Below is a small trained network, with its code and all its weights. Each question gives an input and a target symbol and asks what happens when units are switched off, that is, made to give their printed mean instead of their output.

import numpy as np


def w(rows, s, z=0):
    codes = np.array(rows[::2]) - 128.0
    scale = np.full(codes.shape[1], s)
    scale[-1] = z or s
    return codes * scale


def f(y):
    return y / 2 * (1 + np.tanh(0.7978845608 * (y + 0.044715 * y**3)))


def softmax(a):
    e = np.exp(a - a.max(-1, keepdims=True))
    return e / e.sum(-1, keepdims=True)


def log_softmax(a):
    a = a - a.max(-1, keepdims=True)
    return a - np.log(np.exp(a).sum(-1, keepdims=True))


def net(x, mask):
    ids = ['αβγδεζηθλμξφψω'.index(c) for c in x.split()]
    T = len(ids)
    res = E[ids] + P[:T]
    u = 0
    for l in range(2):
        r = res
        for j in range(3):
            rows = slice(2 * j, 2 * j + 2)
            q, k, v = (r @ M[l][rows].T for M in (Q, K, V))
            z = softmax(np.where(np.tri(T) > 0, q @ k.T / 2**0.5, -1e9)) @ v
            o = O[l][rows]
            res = res + np.where(mask[u + j], z, o[:, -1]) @ o[:, :-1]
        u += 3
        y = f(res @ A[l][:, :-1].T + A[l][:, -1])
        res = res + np.where(mask[u : u + 8], y, B[l][:, -1]) @ B[l][:, :-1]
        u += 8
    return log_softmax(res[-1] @ U[:, :-1].T + U[:, -1])


Q, K, V, O, A, B = {}, {}, {}, {}, {}, {}
E = w([
[164,123,111],'α',
[84,226,94],'β',
[170,86,173],'γ',
[151,139,130],'δ',
[130,130,145],'ε',
[200,97,105],'ζ',
[122,33,148],'η',
[92,190,186],'θ',
[124,142,96],'λ',
[158,59,43],'μ',
[165,124,113],'ξ',
[81,221,160],'φ',
[93,58,143],'ψ',
[249,171,169],'ω',
],0.017)
P = w([
[150,186,107],'0',
[163,132,138],'1',
[154,142,103],'2',
[203,94,124],'3',
[158,171,81],'4',
[199,146,100],'5',
[254,46,163],'6',
[156,131,146],'7',
],0.0069)
Q[0] = w([
[113,190,67],'0.h0',
[143,133,232],'0.h0',
[124,126,210],'0.h1',
[155,247,54],'0.h1',
[175,167,155],'0.h2',
[152,120,148],'0.h2',
],0.011)
K[0] = w([
[118,40,25],'0.h0',
[193,148,25],'0.h0',
[251,254,202],'0.h1',
[147,112,106],'0.h1',
[169,157,171],'0.h2',
[136,28,143],'0.h2',
],0.0087)
V[0] = w([
[61,211,76],'0.h0',
[117,9,59],'0.h0',
[174,150,100],'0.h1',
[108,96,1],'0.h1',
[186,95,167],'0.h2',
[86,221,201],'0.h2',
],0.0084)
O[0] = w([
[120,148,192,24],'0.h0',
[225,72,156,55],'0.h0',
[253,108,33,239],'0.h1',
[198,44,204,99],'0.h1',
[122,237,123,255],'0.h2',
[75,79,139,35],'0.h2',
],0.006,0.0037)
A[0] = w([
[197,196,144,130],'0.n0',
[105,171,18,137],'0.n1',
[135,6,112,109],'0.n2',
[98,99,87,94],'0.n3',
[151,108,10,252],'0.n4',
[192,152,199,175],'0.n5',
[34,155,62,86],'0.n6',
[72,115,1,134],'0.n7',
],0.0083,0.0029)
B[0] = w([
[87,206,136,235],'0.n0',
[155,2,154,176],'0.n1',
[88,71,118,148],'0.n2',
[163,176,89,117],'0.n3',
[235,125,195,255],'0.n4',
[139,234,133,193],'0.n5',
[213,106,83,135],'0.n6',
[138,90,124,141],'0.n7',
],0.0059,0.0078)
Q[1] = w([
[86,175,107],'1.h0',
[66,92,118],'1.h0',
[168,30,45],'1.h1',
[206,114,82],'1.h1',
[128,255,137],'1.h2',
[161,85,141],'1.h2',
],0.01)
K[1] = w([
[156,124,168],'1.h0',
[49,60,199],'1.h0',
[177,97,91],'1.h1',
[197,118,63],'1.h1',
[210,170,254],'1.h2',
[83,149,127],'1.h2',
],0.0084)
V[1] = w([
[109,23,214],'1.h0',
[119,66,154],'1.h0',
[88,171,253],'1.h1',
[152,81,15],'1.h1',
[255,80,78],'1.h2',
[84,74,91],'1.h2',
],0.0091)
O[1] = w([
[168,217,179,12],'1.h0',
[208,150,159,63],'1.h0',
[97,97,45,84],'1.h1',
[165,95,171,148],'1.h1',
[147,152,165,251],'1.h2',
[68,194,253,36],'1.h2',
],0.0063,0.013)
A[1] = w([
[239,112,83,83],'1.n0',
[114,178,55,166],'1.n1',
[152,126,209,218],'1.n2',
[223,1,130,156],'1.n3',
[185,253,92,4],'1.n4',
[128,27,198,112],'1.n5',
[167,135,128,107],'1.n6',
[89,120,197,76],'1.n7',
],0.01,0.003)
B[1] = w([
[120,83,100,253],'1.n0',
[50,165,160,157],'1.n1',
[131,200,137,149],'1.n2',
[94,203,151,255],'1.n3',
[121,70,199,167],'1.n4',
[2,70,155,146],'1.n5',
[137,100,75,156],'1.n6',
[97,55,79,125],'1.n7',
],0.008,0.019)
U = w([
[132,104,132,11],'α',
[101,129,135,32],'β',
[106,115,161,157],'γ',
[116,104,131,49],'δ',
[118,105,130,28],'ε',
[182,94,117,193],'ζ',
[154,110,137,121],'η',
[106,196,126,254],'θ',
[132,128,134,126],'λ',
[150,128,171,51],'μ',
[141,97,139,111],'ξ',
[109,164,115,168],'φ',
[123,81,150,188],'ψ',
[114,7,50,105],'ω',
],0.017,0.0039)

Each question gives the input, a string of symbols that net reads in full, and the target symbol t.
The units are the heads (2 rows each of Q, K, V and O) and the neurons (one row each of A and B). Each row of codes is followed by its name. A weight is (code - 128) times the scale printed after its matrix; where a second scale follows, it is the last column's (O, A, B and U).
mask holds one flag per unit, layer by layer, with each layer's heads first. A switched-off unit (its flag False) gives its mean, the last column of its rows in O or B, instead of its output. The means were averaged over made-up inputs and are rounded, as every weight is.
A unit's drop is (log p(t) with every unit on - log p(t) with that unit switched off) / (log p(t) with every unit on - log p(t) with every unit switched off).
k most important neurons: the k neurons with the biggest drops, biggest first
top k neurons in layer l: the k neurons of layer l with the biggest drops, biggest first
heads that matter: for each layer, one digit per head in row order, 1 if its drop is at least 0.15 and else 0, layers parted by /
drop when u is switched off: that unit's drop, to one decimal
input η λ ω θ φ, target ω: heads that matter : 000 / 001
input ζ ζ δ ω ζ λ, target ω: 4 most important neurons : 0.n5; 0.n0; 1.n0; 1.n2
input ε μ ζ ζ ω ω ω γ, target ω: 2 most important neurons : 0.n5; 0.n0
input φ β γ ζ δ ω ω ζ, target ω: heads that matter : 000 / 100
input η ζ α ζ ζ ζ η, target γ: top 2 neurons in layer 1 : 1.n5; 1.n3
input α ω ζ ζ α, target ζ: heads that matter : 101 / 010
input δ λ α ω η ω ξ, target ω: 3 most important neurons : 0.n5; 0.n0; 1.n2
input ζ ζ ζ ζ ζ ζ, target ζ: most important neuron : 1.n0
input ζ γ λ ζ ζ ζ ζ ζ, target ζ: 2 most important neurons : 1.n1; 1.n0
input ζ ζ α, target ζ: top 4 neurons in layer 1 : 1.n1; 1.n5; 1.n0; 1.n6
input μ η ω ζ ω α, target ω: top 2 neurons in layer 1 : 1.n0; 1.n2
input ζ ζ ζ η ζ ζ ε, target ζ: top 2 neurons in layer 1 : 1.n1; 1.n5
input ζ θ ω α ω α, target ω: top 3 neurons in layer 1 : 1.n2; 1.n0; 1.n1
input ω ω ε, target ω: top neuron in layer 0 : 0.n0
input ψ λ ζ ω ζ θ ω β, target ω: drop when 0.n2 is switched off : 0.0
input α ω ω ω δ, target ω: drop when 0.n1 is switched off : 0.0
input ζ ω θ δ, target ω: drop when 0.h1 is switched off : -0.1
input η μ ζ, target μ: drop when 1.h1 is switched off : 0.3
